Below is a small trained network, with its code and all its weights. Each question gives an input and a target symbol and asks what happens when units are switched off, that is, made to give their printed mean instead of their output.

import numpy as np


def w(rows, s, z=0):
    codes = np.array(rows[::2]) - 128.0
    scale = np.full(codes.shape[1], s)
    scale[-1] = z or s
    return codes * scale


def norm(h):
    return h / np.sqrt((h * h).mean(-1, keepdims=True) + 1e-5)


def f(y):
    return y / 2 * (1 + np.tanh(0.7978845608 * (y + 0.044715 * y**3)))


def softmax(a):
    e = np.exp(a - a.max(-1, keepdims=True))
    return e / e.sum(-1, keepdims=True)


def log_softmax(a):
    a = a - a.max(-1, keepdims=True)
    return a - np.log(np.exp(a).sum(-1, keepdims=True))


def net(x, mask):
    ids = ['Ωαγδζημξπτφψ'.index(c) for c in x.split()]
    T = len(ids)
    res = E[ids] + P[:T]
    u = 0
    for l in range(2):
        q, k, v = (norm(res) @ M[l].T for M in (Q, K, V))
        z = softmax(np.where(np.tri(T) > 0, q @ k.T / 2**0.5, -1e9)) @ v
        res = res + np.where(mask[u], z, O[l][:, -1]) @ O[l][:, :-1]
        u += 1
        y = f(norm(res) @ A[l][:, :-1].T + A[l][:, -1])
        res = res + np.where(mask[u : u + 16], y, B[l][:, -1]) @ B[l][:, :-1]
        u += 16
    return log_softmax(norm(res)[-1] @ U[:, :-1].T + U[:, -1])


Q, K, V, O, A, B = {}, {}, {}, {}, {}, {}
E = w([
[83,140,157,240,176],'Ω',
[54,31,146,114,200],'α',
[47,223,76,176,128],'γ',
[58,48,173,203,179],'δ',
[201,56,20,131,114],'ζ',
[172,157,149,154,252],'η',
[70,179,130,234,152],'μ',
[31,201,46,90,127],'ξ',
[64,109,160,233,175],'π',
[47,107,75,36,191],'τ',
[46,50,141,129,200],'φ',
[168,171,111,78,253],'ψ',
],0.012)
P = w([
[56,187,255,72,158],'0',
[47,174,188,100,217],'1',
[55,158,152,123,216],'2',
[64,149,123,142,220],'3',
[68,136,100,157,217],'4',
[80,127,80,171,214],'5',
[93,118,61,177,213],'6',
[107,110,46,186,202],'7',
[118,97,32,190,195],'8',
],0.0084)
Q[0] = w([
[99,92,52,128,205],'L0H0',
[120,104,4,200,194],'L0H0',
],0.011)
K[0] = w([
[154,97,43,172,127],'L0H0',
[179,63,4,171,132],'L0H0',
],0.019)
V[0] = w([
[65,149,239,247,144],'L0H0',
[110,255,43,191,90],'L0H0',
],0.011)
O[0] = w([
[134,174,124,2,47,69],'L0H0',
[146,61,216,81,25,248],'L0H0',
],0.0078,0.0011)
A[0] = w([
[172,146,2,60,103,140],'L0N0',
[135,140,178,146,120,96],'L0N1',
[110,122,157,144,135,57],'L0N2',
[172,97,167,117,139,79],'L0N3',
[131,151,85,165,123,47],'L0N4',
[96,137,152,124,140,239],'L0N5',
[158,57,118,31,150,200],'L0N6',
[137,77,178,84,157,213],'L0N7',
[142,189,118,165,91,51],'L0N8',
[115,136,79,165,99,52],'L0N9',
[98,126,103,143,124,123],'L0N10',
[153,108,195,131,142,100],'L0N11',
[127,127,112,137,130,81],'L0N12',
[160,105,106,105,122,117],'L0N13',
[201,109,133,114,154,253],'L0N14',
[115,101,153,142,137,32],'L0N15',
],0.026,0.004)
B[0] = w([
[185,250,196,114,159,168],'L0N0',
[85,101,101,101,104,125],'L0N1',
[111,107,109,178,123,136],'L0N2',
[144,114,143,175,85,120],'L0N3',
[88,186,137,199,83,154],'L0N4',
[57,73,142,91,176,254],'L0N5',
[176,169,87,78,1,206],'L0N6',
[138,83,85,139,61,182],'L0N7',
[112,108,193,152,140,124],'L0N8',
[50,140,157,149,112,146],'L0N9',
[91,132,192,138,148,192],'L0N10',
[124,91,117,150,73,125],'L0N11',
[117,144,139,141,111,133],'L0N12',
[245,139,129,159,90,115],'L0N13',
[106,77,227,102,162,154],'L0N14',
[73,138,95,179,99,139],'L0N15',
],0.026,0.0091)
Q[1] = w([
[200,140,1,200,205],'L1H0',
[89,199,148,110,172],'L1H0',
],0.0076)
K[1] = w([
[57,136,110,9,119],'L1H0',
[255,113,61,155,220],'L1H0',
],0.0081)
V[1] = w([
[148,100,251,174,112],'L1H0',
[13,176,127,167,106],'L1H0',
],0.025)
O[1] = w([
[143,103,35,27,124,79],'L1H0',
[235,105,138,182,10,254],'L1H0',
],0.011,0.012)
A[1] = w([
[147,201,203,195,207,114],'L1N0',
[86,103,174,170,194,105],'L1N1',
[126,114,201,206,247,69],'L1N2',
[211,180,137,96,123,62],'L1N3',
[83,27,118,209,207,133],'L1N4',
[124,198,113,89,127,62],'L1N5',
[65,49,149,163,132,126],'L1N6',
[108,57,22,124,61,63],'L1N7',
[226,3,120,129,152,42],'L1N8',
[61,127,67,57,185,2],'L1N9',
[108,135,189,147,144,74],'L1N10',
[138,142,81,129,138,165],'L1N11',
[198,152,34,77,87,79],'L1N12',
[91,59,142,165,225,86],'L1N13',
[82,74,69,142,184,87],'L1N14',
[136,180,178,159,114,129],'L1N15',
],0.021,0.0078)
B[1] = w([
[76,46,113,66,152,197],'L1N0',
[158,128,156,57,102,201],'L1N1',
[252,111,176,77,105,202],'L1N2',
[111,156,122,212,168,151],'L1N3',
[3,104,133,220,115,239],'L1N4',
[168,112,126,182,140,157],'L1N5',
[179,128,98,184,156,248],'L1N6',
[154,111,43,207,149,188],'L1N7',
[108,174,66,201,121,145],'L1N8',
[80,217,66,95,114,141],'L1N9',
[140,104,95,80,113,170],'L1N10',
[138,104,151,129,131,120],'L1N11',
[95,122,188,89,59,146],'L1N12',
[82,47,166,211,154,183],'L1N13',
[51,96,156,109,120,150],'L1N14',
[137,150,130,135,165,186],'L1N15',
],0.046,0.014)
U = w([
[129,39,206,173,106,40],'Ω',
[34,118,134,126,105,116],'α',
[105,139,123,162,107,79],'γ',
[134,159,201,127,41,137],'δ',
[172,180,176,152,154,141],'ζ',
[150,121,141,94,121,188],'η',
[212,119,57,150,134,135],'μ',
[102,186,105,95,104,199],'ξ',
[123,133,136,129,228,80],'π',
[176,108,155,86,111,253],'τ',
[163,178,187,150,110,148],'φ',
[142,110,102,120,3,87],'ψ',
],0.013,0.0054)

Each question gives the input, a string of symbols that net reads in full, and the target symbol t.
The units are the heads (2 rows each of Q, K, V and O) and the neurons (one row each of A and B). Each row of codes is followed by its name. A weight is (code - 128) times the scale printed after its matrix; where a second scale follows, it is the last column's (O, A, B and U).
mask holds one flag per unit, layer by layer, with each layer's heads first. A switched-off unit (its flag False) gives its mean, the last column of its rows in O or B, instead of its output. The means were averaged over made-up inputs and are rounded, as every weight is.
A unit's drop is (log p(t) with every unit on - log p(t) with that unit switched off) / (log p(t) with every unit on - log p(t) with every unit switched off).
The circuit of an input: a set's keep is (log p(t) with only the set's units on - log p(t) with every unit switched off) / (log p(t) with every unit on - log p(t) with every unit switched off). Starting from the 12 units with the biggest drops (on a tie, the unit counted first), units are removed one at a time, each time the one whose removal leaves the highest keep (on an exact tie, the one counted first), for as long as the keep stays at least 0.8.
units of the circuit, in order: the units of the circuit, biggest drop first
unit that matters most: the unit with the biggest drop
k most important neurons: the k neurons with the biggest drops, biggest first
k most important neurons of layer l: the k neurons of layer l with the biggest drops, biggest first
input φ ξ π μ η π τ, target ζ: units of the circuit, in order	(L0N0, L1N4, L1N3)
input ξ φ η π α α Ω η, target φ: unit that matters most	L0N6
input δ ψ ξ, target α: 3 most important neurons	(L0N0, L1N9, L0N5)
input γ α ξ η π ξ γ γ η, target ψ: units of the circuit, in order	(L0H0, L0N6)
input ξ γ ξ α, target μ: units of the circuit, in order	(L0N6, L1N4, L1N7)
input γ α α π Ω γ π ξ μ, target μ: 2 most important neurons of layer 0	(L0N0, L0N6)
input Ω μ μ ξ μ α, target δ: units of the circuit, in order	(L0N6, L0H0, L1N12, L1N0)
input τ φ π α ψ ψ, target α: 4 most important neurons	(L0N14, L1N9, L0N5, L0N0)
input δ ξ ξ Ω γ π μ α, target δ: units of the circuit, in order	(L0N6, L0H0, L1N12, L0N0)
input μ α ξ ξ μ ψ α τ, target τ: 3 most important neurons	(L0N6, L1N2, L0N5)
input ξ τ ψ δ ξ δ ξ τ, target μ: 2 most important neurons	(L0N6, L1N4)
input ξ γ α γ δ, target ψ: 3 most important neurons	(L0N6, L1N12, L1N4)
input ξ η φ, target ξ: 2 most important neurons of layer 0	(L0N5, L0N14)
input φ γ γ ψ, target ψ: units of the circuit, in order	(L0N6, L0H0)
input γ η τ α ξ Ω π ξ, target ζ: units of the circuit, in order	(L0N0)
input γ α ξ Ω η γ μ γ, target δ: 2 most important neurons	(L1N12, L1N4)
input α δ α ξ ξ η α δ γ, target π: 2 most important neurons	(L0N0, L0N6)
input ξ τ Ω α π δ ξ, target π: 2 most important neurons	(L0N0, L1N0)
input ξ α ψ ξ ψ γ ξ, target ψ: 2 most important neurons	(L0N6, L1N12)
input ξ η π, target ξ: unit that matters most	L0H0
input γ δ ξ ψ δ α Ω, target τ: 2 most important neurons	(L0N6, L0N0)
input α φ γ δ τ δ Ω, target π: 2 most important neurons of layer 0	(L0N0, L0N10)
input η ψ ψ η ξ, target ξ: 2 most important neurons	(L0N14, L1N9)
input γ α π η η τ, target ξ: 2 most important neurons	(L0N14, L1N9)
input α δ μ τ π ψ ξ, target α: 2 most important neurons	(L0N0, L0N14)
input ξ Ω τ, target φ: 3 most important neurons	(L0N6, L0N0, L1N4)
input ξ α γ μ, target ψ: unit that matters most	L0H0
input ξ α ξ μ, target μ: 2 most important neurons	(L0N0, L1N4)
input α π α Ω α μ, target τ: 2 most important neurons of layer 0	(L0N6, L0N4)
